Below are the code and all the weights of a small trained network. Each question names an input and a target symbol and asks about switching units off, where a switched-off unit gives its printed mean instead of its output.

import numpy as np


def w(rows, s, z=0):
    codes = np.array(rows[::2]) - 128.0
    scale = np.full(codes.shape[1], s)
    scale[-1] = z or s
    return codes * scale


def norm(h):
    return h / np.sqrt((h * h).mean(-1, keepdims=True) + 1e-5)


def f(y):
    return np.maximum(y, 0)


def softmax(a):
    e = np.exp(a - a.max(-1, keepdims=True))
    return e / e.sum(-1, keepdims=True)


def log_softmax(a):
    a = a - a.max(-1, keepdims=True)
    return a - np.log(np.exp(a).sum(-1, keepdims=True))


def net(x, mask):
    ids = ['αβγεζηθμπστω'.index(c) for c in x.split()]
    T = len(ids)
    res = E[ids] + P[:T]
    u = 0
    for l in range(2):
        r = norm(res)
        for j in range(2):
            rows = slice(3 * j, 3 * j + 3)
            q, k, v = (r @ M[l][rows].T for M in (Q, K, V))
            z = softmax(np.where(np.tri(T) > 0, q @ k.T / 3**0.5, -1e9)) @ v
            o = O[l][rows]
            res = res + np.where(mask[u + j], z, o[:, -1]) @ o[:, :-1]
        u += 2
        y = f(norm(res) @ A[l][:, :-1].T + A[l][:, -1])
        res = res + np.where(mask[u : u + 4], y, B[l][:, -1]) @ B[l][:, :-1]
        u += 4
    return log_softmax(norm(res)[-1] @ U[:, :-1].T + U[:, -1])


Q, K, V, O, A, B = {}, {}, {}, {}, {}, {}
E = w([
[148,87,166,152],'α',
[186,112,130,141],'β',
[134,84,97,128],'γ',
[126,125,144,3],'ε',
[106,87,97,131],'ζ',
[84,147,141,144],'η',
[136,144,125,102],'θ',
[136,144,127,99],'μ',
[97,90,120,135],'π',
[163,188,133,149],'σ',
[145,156,131,91],'τ',
[133,144,130,99],'ω',
],0.031)
P = w([
[111,116,169,7],'0',
[120,139,127,67],'1',
[121,147,122,85],'2',
[121,147,119,98],'3',
[123,145,116,109],'4',
[123,141,111,118],'5',
[124,140,108,129],'6',
[125,138,104,139],'7',
[128,137,103,151],'8',
[128,133,99,155],'9',
],0.017)
Q[0] = w([
[170,38,170,139],'0.h1',
[96,211,41,158],'0.h1',
[104,132,169,153],'0.h1',
[222,183,113,112],'0.h2',
[132,253,131,94],'0.h2',
[114,104,10,199],'0.h2',
],0.032)
K[0] = w([
[141,131,133,52],'0.h1',
[142,146,74,235],'0.h1',
[125,170,139,127],'0.h1',
[233,142,148,146],'0.h2',
[155,254,168,116],'0.h2',
[168,114,27,178],'0.h2',
],0.032)
V[0] = w([
[5,183,190,186],'0.h1',
[214,100,159,160],'0.h1',
[142,70,59,146],'0.h1',
[130,66,138,142],'0.h2',
[184,201,101,145],'0.h2',
[129,117,121,133],'0.h2',
],0.024)
O[0] = w([
[254,83,10,123,5],'0.h1',
[157,89,226,187,65],'0.h1',
[41,169,95,193,157],'0.h1',
[79,104,104,91,90],'0.h2',
[96,220,150,107,155],'0.h2',
[112,135,129,112,124],'0.h2',
],0.018,0.013)
A[0] = w([
[133,66,162,122,110],'0.n1',
[80,1,106,142,59],'0.n2',
[215,91,73,105,4],'0.n3',
[140,82,115,138,78],'0.n4',
],0.042,0.0037)
B[0] = w([
[156,97,79,147,175],'0.n1',
[145,96,168,254,253],'0.n2',
[147,119,37,247,183],'0.n3',
[108,155,139,111,150],'0.n4',
],0.038,0.015)
Q[1] = w([
[20,15,168,29],'1.h1',
[159,122,219,222],'1.h1',
[207,72,218,5],'1.h1',
[32,27,80,47],'1.h2',
[202,191,127,207],'1.h2',
[137,183,225,42],'1.h2',
],0.023)
K[1] = w([
[89,4,164,44],'1.h1',
[125,155,201,225],'1.h1',
[209,81,166,91],'1.h1',
[115,106,167,39],'1.h2',
[148,155,97,185],'1.h2',
[206,52,140,110],'1.h2',
],0.03)
V[1] = w([
[53,48,149,75],'1.h1',
[90,166,1,96],'1.h1',
[55,111,168,177],'1.h1',
[182,133,147,156],'1.h2',
[94,75,94,120],'1.h2',
[128,38,89,107],'1.h2',
],0.026)
O[1] = w([
[26,66,158,151,119],'1.h1',
[97,187,142,2,45],'1.h1',
[89,121,48,174,248],'1.h1',
[165,106,85,172,153],'1.h2',
[90,92,125,136,125],'1.h2',
[86,46,111,130,102],'1.h2',
],0.022,0.014)
A[1] = w([
[57,109,200,131,83],'1.n1',
[3,121,106,75,78],'1.n2',
[102,157,10,76,55],'1.n3',
[87,88,179,81,4],'1.n4',
],0.034,0.0034)
B[1] = w([
[157,157,228,42,254],'1.n1',
[130,184,3,217,233],'1.n2',
[107,2,169,16,189],'1.n3',
[129,17,89,153,177],'1.n4',
],0.028,0.015)
U = w([
[175,75,152,237,90],'α',
[61,150,231,182,127],'β',
[47,237,107,167,113],'γ',
[94,98,104,118,43],'ε',
[66,174,35,72,158],'ζ',
[203,125,7,119,84],'η',
[112,70,139,99,120],'θ',
[106,81,150,98,131],'μ',
[147,167,130,33,255],'π',
[228,219,164,123,176],'σ',
[145,89,228,80,182],'τ',
[121,92,136,97,150],'ω',
],0.015,0.0053)

Each question gives the input, a string of symbols that net reads in full, and the target symbol t.
The units are the heads (3 rows each of Q, K, V and O) and the neurons (one row each of A and B). Each row of codes is followed by its name. A weight is (code - 128) times the scale printed after its matrix; where a second scale follows, it is the last column's (O, A, B and U).
mask holds one flag per unit, layer by layer, with each layer's heads first. A switched-off unit (its flag False) gives its mean, the last column of its rows in O or B, instead of its output. The means were averaged over made-up inputs and are rounded, as every weight is.
A unit's drop is (log p(t) with every unit on - log p(t) with that unit switched off) / (log p(t) with every unit on - log p(t) with every unit switched off).
The circuit of an input: a set's keep is (log p(t) with only the set's units on - log p(t) with every unit switched off) / (log p(t) with every unit on - log p(t) with every unit switched off). Starting from all 12 units, units are removed one at a time, each time the one whose removal leaves the highest keep (on an exact tie, the one counted first), for as long as the keep stays at least 0.8.
circuit, biggest first: the units of the circuit, biggest drop first
k most important neurons: the k neurons with the biggest drops, biggest first
top k neurons in layer l: the k neurons of layer l with the biggest drops, biggest first
heads that matter: for each layer, one digit per head in row order, 1 if its drop is at least 0.15 and else 0, layers parted by /
input γ ζ ζ ε, target γ: circuit, biggest first -> [0.n2 0.h1]
input π τ β, target π: heads that matter -> 10 / 10
input θ θ θ ζ ζ β τ ζ μ, target ζ: circuit, biggest first -> [0.n2 1.h1]
input ζ α ω β, target ζ: circuit, biggest first -> [0.n2 1.h1]
input ω τ α γ μ, target γ: circuit, biggest first -> [0.h1 0.n2]
input η γ τ, target γ: circuit, biggest first -> [0.h1 0.n2]
input ε β σ π γ π μ, target π: circuit, biggest first -> [1.h1 0.n2]
input β η γ β, target β: heads that matter -> 10 / 00
input τ ω τ, target τ: circuit, biggest first -> [0.n2 1.h1 0.h1 0.n3]
input ζ τ ζ γ γ γ, target γ: circuit, biggest first -> [0.h1]
input ε γ τ τ ζ ζ μ π τ θ, target π: circuit, biggest first -> [0.n2 1.h1]
input ε γ π γ τ μ σ π γ, target γ: 2 most important neurons -> [1.n2 0.n2]
input α ε τ ζ ε α γ τ ζ, target β: 4 most important neurons -> [0.n2 0.n3 1.n2 0.n1]
input τ β ζ μ, target ζ: heads that matter -> 00 / 00
input β θ τ ζ ω π τ μ σ μ, target σ: heads that matter -> 11 / 10
input η η ω ω γ τ τ σ τ, target σ: top neuron in layer 0 -> [0.n2]
input τ σ τ τ ζ π ω π μ ε, target τ: heads that matter -> 11 / 10
input μ γ γ μ θ σ α η η, target η: 2 most important neurons -> [0.n3 0.n2]
input ω π ζ ω, target ζ: heads that matter -> 10 / 00
input γ μ β β ω, target β: circuit, biggest first -> [0.h1]
input ζ γ ζ θ σ ζ μ τ, target ζ: 2 most important neurons -> [0.n2 1.n3]
input τ τ ζ ε, target τ: circuit, biggest first -> [0.h1 1.h1 0.n2 0.n3]
input γ γ γ τ θ ω ε γ α β, target γ: 2 most important neurons -> [0.n3 1.n2]
input γ ζ π τ θ γ, target β: 3 most important neurons -> [0.n2 0.n3 1.n2]
input η ζ γ ζ ω τ μ ζ, target γ: heads that matter -> 11 / 11
input β τ ζ η σ γ γ ζ τ θ, target ζ: 2 most important neurons -> [0.n2 1.n3]
input η θ ζ σ σ μ, target σ: circuit, biggest first -> [0.h2 0.h1 0.n2]
